Below is a small trained network, with its code and all its weights. Each question gives an input and a target symbol and asks what happens when units are switched off, that is, made to give their printed mean instead of their output.

import numpy as np


def w(rows, s, z=0):
    codes = np.array(rows[::2]) - 128.0
    scale = np.full(codes.shape[1], s)
    scale[-1] = z or s
    return codes * scale


def f(y):
    return y / 2 * (1 + np.tanh(0.7978845608 * (y + 0.044715 * y**3)))


def softmax(a):
    e = np.exp(a - a.max(-1, keepdims=True))
    return e / e.sum(-1, keepdims=True)


def log_softmax(a):
    a = a - a.max(-1, keepdims=True)
    return a - np.log(np.exp(a).sum(-1, keepdims=True))


def net(x, mask):
    ids = ['βγδεζθμστφω'.index(c) for c in x.split()]
    T = len(ids)
    res = E[ids] + P[:T]
    u = 0
    for l in range(2):
        r = res
        for j in range(2):
            rows = slice(2 * j, 2 * j + 2)
            q, k, v = (r @ M[l][rows].T for M in (Q, K, V))
            z = softmax(np.where(np.tri(T) > 0, q @ k.T / 2**0.5, -1e9)) @ v
            o = O[l][rows]
            res = res + np.where(mask[u + j], z, o[:, -1]) @ o[:, :-1]
        u += 2
        y = f(res @ A[l][:, :-1].T + A[l][:, -1])
        res = res + np.where(mask[u : u + 12], y, B[l][:, -1]) @ B[l][:, :-1]
        u += 12
    return log_softmax(res[-1] @ U[:, :-1].T + U[:, -1])


Q, K, V, O, A, B = {}, {}, {}, {}, {}, {}
E = w([
[96,189,75,151,130,106,131,176,153,208],'β',
[166,185,115,207,116,179,139,140,9,174],'γ',
[108,120,96,129,174,117,79,180,162,195],'δ',
[143,156,245,128,116,128,82,56,76,163],'ε',
[132,77,142,54,174,171,166,123,80,99],'ζ',
[117,67,173,146,153,57,121,16,175,174],'θ',
[207,204,159,86,140,102,154,131,170,190],'μ',
[92,198,113,175,99,29,133,157,123,152],'σ',
[143,80,104,156,193,6,129,188,172,158],'τ',
[170,120,130,181,170,157,139,96,75,31],'φ',
[170,137,201,138,132,129,231,134,32,198],'ω',
],0.017)
P = w([
[155,33,33,104,7,113,129,121,123,101],'0',
[136,139,123,108,93,54,81,139,62,104],'1',
[131,138,122,109,116,71,102,135,79,119],'2',
[125,137,121,111,122,79,116,135,99,121],'3',
[118,136,124,116,130,90,127,137,108,130],'4',
[112,136,122,119,136,96,132,136,118,133],'5',
[109,138,122,121,142,102,143,128,124,140],'6',
[102,134,128,131,144,105,148,129,132,140],'7',
[102,136,126,130,153,113,152,122,136,152],'8',
[94,134,131,131,159,114,157,121,146,159],'9',
[88,138,140,136,163,117,158,118,154,167],'10',
],0.012)
Q[0] = w([
[171,105,26,173,255,44,74,201,170,222],'0.h1',
[160,132,137,198,144,85,180,39,162,73],'0.h1',
[152,179,87,196,145,224,54,121,241,50],'0.h2',
[148,18,185,63,98,211,125,97,194,40],'0.h2',
],0.0052)
K[0] = w([
[166,93,136,113,42,131,162,142,156,102],'0.h1',
[43,117,171,2,94,125,150,155,114,165],'0.h1',
[174,163,72,206,184,171,102,85,132,52],'0.h2',
[62,128,103,5,168,113,159,111,100,77],'0.h2',
],0.0067)
V[0] = w([
[71,179,139,114,152,98,153,86,198,210],'0.h1',
[96,112,110,142,135,185,130,146,73,127],'0.h1',
[118,154,142,122,99,67,121,110,152,255],'0.h2',
[109,122,131,94,100,102,22,111,202,172],'0.h2',
],0.0062)
O[0] = w([
[94,118,150,106,121,161,177,178,144,202,69],'0.h1',
[116,64,212,158,96,120,77,164,104,150,92],'0.h1',
[150,115,188,127,49,1,100,98,73,25,255],'0.h2',
[117,164,132,65,157,118,14,97,44,114,102],'0.h2',
],0.0092,0.0039)
A[0] = w([
[120,67,157,102,178,172,140,141,99,144,125],'0.n1',
[211,185,106,103,173,125,173,94,146,157,202],'0.n2',
[134,221,149,97,167,114,124,142,84,139,101],'0.n3',
[88,113,186,88,161,132,150,107,112,35,91],'0.n4',
[90,128,96,155,124,97,162,217,185,177,171],'0.n5',
[156,120,90,141,55,166,136,139,145,113,34],'0.n6',
[130,162,223,166,131,190,88,120,113,130,171],'0.n7',
[104,140,146,95,206,255,128,166,181,153,3],'0.n8',
[65,211,113,131,139,115,78,146,158,66,131],'0.n9',
[141,142,139,210,113,127,119,90,106,89,119],'0.n10',
[50,127,90,71,61,162,80,164,165,182,23],'0.n11',
[134,127,137,67,122,86,49,124,133,119,123],'0.n12',
],0.01,0.0039)
B[0] = w([
[166,177,123,149,176,121,175,119,177,72,147],'0.n1',
[24,133,169,141,87,153,165,182,165,97,210],'0.n2',
[205,63,119,207,117,140,55,182,126,59,205],'0.n3',
[143,152,250,111,64,144,29,167,143,111,187],'0.n4',
[72,149,79,116,174,115,121,101,110,116,163],'0.n5',
[134,64,89,103,93,83,125,171,12,129,127],'0.n6',
[170,104,78,63,196,127,205,149,136,91,157],'0.n7',
[111,223,99,201,200,99,223,1,196,219,139],'0.n8',
[101,99,112,115,210,27,220,118,109,188,178],'0.n9',
[131,121,130,68,125,183,90,147,141,149,221],'0.n10',
[144,152,164,142,141,197,94,171,81,233,125],'0.n11',
[40,161,92,153,152,216,211,99,207,162,254],'0.n12',
],0.0085,0.0066)
Q[1] = w([
[89,129,1,128,169,81,43,103,138,147],'1.h1',
[100,40,52,146,172,132,143,194,84,214],'1.h1',
[131,145,207,149,90,240,159,87,205,45],'1.h2',
[183,62,134,94,75,234,99,137,117,167],'1.h2',
],0.0074)
K[1] = w([
[65,85,1,66,56,170,131,86,149,162],'1.h1',
[170,127,13,150,87,141,154,93,61,132],'1.h1',
[120,197,254,171,184,142,153,111,177,83],'1.h2',
[178,209,146,108,192,149,29,132,68,90],'1.h2',
],0.0086)
V[1] = w([
[195,124,49,136,181,6,129,109,102,30],'1.h1',
[162,212,78,153,119,150,39,188,56,158],'1.h1',
[154,60,204,185,40,255,203,159,66,196],'1.h2',
[138,208,218,56,104,29,222,147,70,160],'1.h2',
],0.0057)
O[1] = w([
[43,141,192,104,15,96,162,120,131,102,148],'1.h1',
[151,250,55,165,160,69,157,105,186,112,2],'1.h1',
[87,156,152,70,190,129,106,69,123,86,179],'1.h2',
[87,189,26,177,113,149,126,120,104,96,110],'1.h2',
],0.011,0.0039)
A[1] = w([
[71,167,109,92,85,125,91,87,163,64,65],'1.n1',
[187,173,48,105,140,90,68,57,192,167,39],'1.n2',
[148,53,144,120,100,97,28,178,80,136,114],'1.n3',
[189,194,182,57,182,141,125,124,121,124,201],'1.n4',
[150,148,230,100,91,127,182,140,184,159,135],'1.n5',
[172,54,133,152,100,125,134,202,76,165,64],'1.n6',
[216,147,114,117,220,141,139,175,94,49,162],'1.n7',
[214,96,156,103,54,190,32,191,24,51,74],'1.n8',
[80,188,171,105,140,92,134,144,202,254,113],'1.n9',
[141,98,168,69,84,200,127,147,43,82,131],'1.n10',
[124,123,133,180,110,99,202,110,195,228,2],'1.n11',
[236,88,133,161,102,171,138,145,55,119,188],'1.n12',
],0.0084,0.0098)
B[1] = w([
[164,63,174,115,192,121,61,183,207,146,144],'1.n1',
[165,150,244,147,75,157,198,108,134,116,146],'1.n2',
[92,225,150,115,139,160,186,105,168,173,177],'1.n3',
[117,86,86,158,147,196,136,194,109,76,254],'1.n4',
[116,130,14,105,87,146,102,85,115,136,234],'1.n5',
[165,154,89,15,196,151,93,142,139,172,152],'1.n6',
[76,96,138,111,48,134,145,122,143,183,217],'1.n7',
[189,108,107,30,205,2,178,9,42,190,215],'1.n8',
[208,111,161,147,96,152,130,101,119,82,210],'1.n9',
[175,188,122,199,119,123,107,170,146,104,242],'1.n10',
[214,201,110,51,91,132,79,132,227,105,152],'1.n11',
[106,143,175,138,116,139,15,122,92,57,207],'1.n12',
],0.0088,0.0087)
U = w([
[145,232,93,132,147,135,205,62,140,127,79],'β',
[109,150,161,163,52,161,92,254,131,64,253],'γ',
[85,117,211,131,66,129,113,56,122,177,121],'δ',
[189,153,96,156,142,122,88,156,149,144,128],'ε',
[211,83,173,155,112,123,186,182,115,168,115],'ζ',
[91,184,131,99,144,122,91,130,146,94,30],'θ',
[210,104,125,84,120,123,109,133,56,77,204],'μ',
[161,183,193,103,123,131,126,146,157,90,25],'σ',
[123,154,180,69,151,141,176,185,106,165,85],'τ',
[155,174,143,58,86,146,155,145,142,120,24],'φ',
[63,147,37,132,167,155,242,99,77,138,111],'ω',
],0.0075,0.0045)

Each question gives the input, a string of symbols that net reads in full, and the target symbol t.
The units are the heads (2 rows each of Q, K, V and O) and the neurons (one row each of A and B). Each row of codes is followed by its name. A weight is (code - 128) times the scale printed after its matrix; where a second scale follows, it is the last column's (O, A, B and U).
mask holds one flag per unit, layer by layer, with each layer's heads first. A switched-off unit (its flag False) gives its mean, the last column of its rows in O or B, instead of its output. The means were averaged over made-up inputs and are rounded, as every weight is.
A unit's drop is (log p(t) with every unit on - log p(t) with that unit switched off) / (log p(t) with every unit on - log p(t) with every unit switched off).
The circuit of an input: a set's keep is (log p(t) with only the set's units on - log p(t) with every unit switched off) / (log p(t) with every unit on - log p(t) with every unit switched off). Starting from the 12 units with the biggest drops (on a tie, the unit counted first), units are removed one at a time, each time the one whose removal leaves the highest keep (on an exact tie, the one counted first), for as long as the keep stays at least 0.8.
circuit, biggest first: the units of the circuit, biggest drop first
unit that matters most: the unit with the biggest drop
top k neurons: the k neurons with the biggest drops, biggest first
k most important neurons of layer l: the k neurons of layer l with the biggest drops, biggest first
heads that matter: for each layer, one digit per head in row order, 1 if its drop is at least 0.15 and else 0, layers parted by /
input γ ω γ γ, target ω: heads that matter	01 / 11
input φ ε ζ φ θ δ ζ γ φ ζ, target ω: heads that matter	11 / 10
input ζ σ γ φ δ φ ω δ, target δ: top 2 neurons	(0.n6 0.n1)
input ω σ β β ε, target μ: unit that matters most	1.n8
input δ μ δ β τ τ ω μ τ σ β, target ζ: heads that matter	01 / 11
input φ φ δ, target μ: heads that matter	11 / 11
input φ φ τ ω ζ τ, target μ: 3 most important neurons of layer 1	(1.n9 1.n5 1.n4)
input τ β τ, target φ: heads that matter	00 / 11
input φ β γ μ τ θ ω θ δ, target μ: heads that matter	11 / 01
input φ ω δ δ σ φ φ ζ θ ζ, target γ: heads that matter	01 / 10
input ω θ δ ζ φ τ σ τ δ, target θ: circuit, biggest first	(1.h2 1.n1 0.h2)
input ζ ω γ φ τ μ ζ φ τ, target δ: heads that matter	11 / 10
input σ ζ τ μ ω δ ω, target γ: heads that matter	00 / 01
input θ ε δ σ δ, target τ: unit that matters most	1.h1
input φ μ β ω ω φ ω σ, target μ: heads that matter	11 / 01
input β τ ε γ ω ε γ β φ ζ, target μ: heads that matter	00 / 10
input μ β θ β γ τ γ, target γ: circuit, biggest first	(1.h1 1.n8)
input ζ σ θ β ζ, target γ: heads that matter	11 / 10
input ζ φ σ ζ γ, target μ: heads that matter	10 / 00
input ω β σ δ μ θ φ σ, target θ: unit that matters most	1.h2
input ω δ ε θ β ε ω ε δ θ φ, target μ: circuit, biggest first	(1.n8 0.n12)
input δ δ θ β θ ω, target μ: heads that matter	01 / 00
input β φ θ β, target β: heads that matter	00 / 10
input ζ φ ε ζ β, target δ: 4 most important neurons of layer 0	(0.n6 0.n1 0.n12 0.n9)
input θ δ ζ σ γ σ ζ ω β, target τ: top 3 neurons	(0.n12 0.n5 1.n6)
input ζ φ ε τ φ δ γ, target μ: top 3 neurons	(1.n8 0.n12 1.n12)
input β φ φ θ σ δ φ φ, target β: top neuron	(0.n8)
input ζ γ θ ε μ γ φ σ, target δ: 3 most important neurons of layer 0	(0.n6 0.n1 0.n5)
input ε ζ ε δ, target ε: top 2 neurons	(0.n9 0.n4)
input τ ζ ζ φ θ μ, target γ: 3 most important neurons of layer 0	(0.n2 0.n3 0.n12)
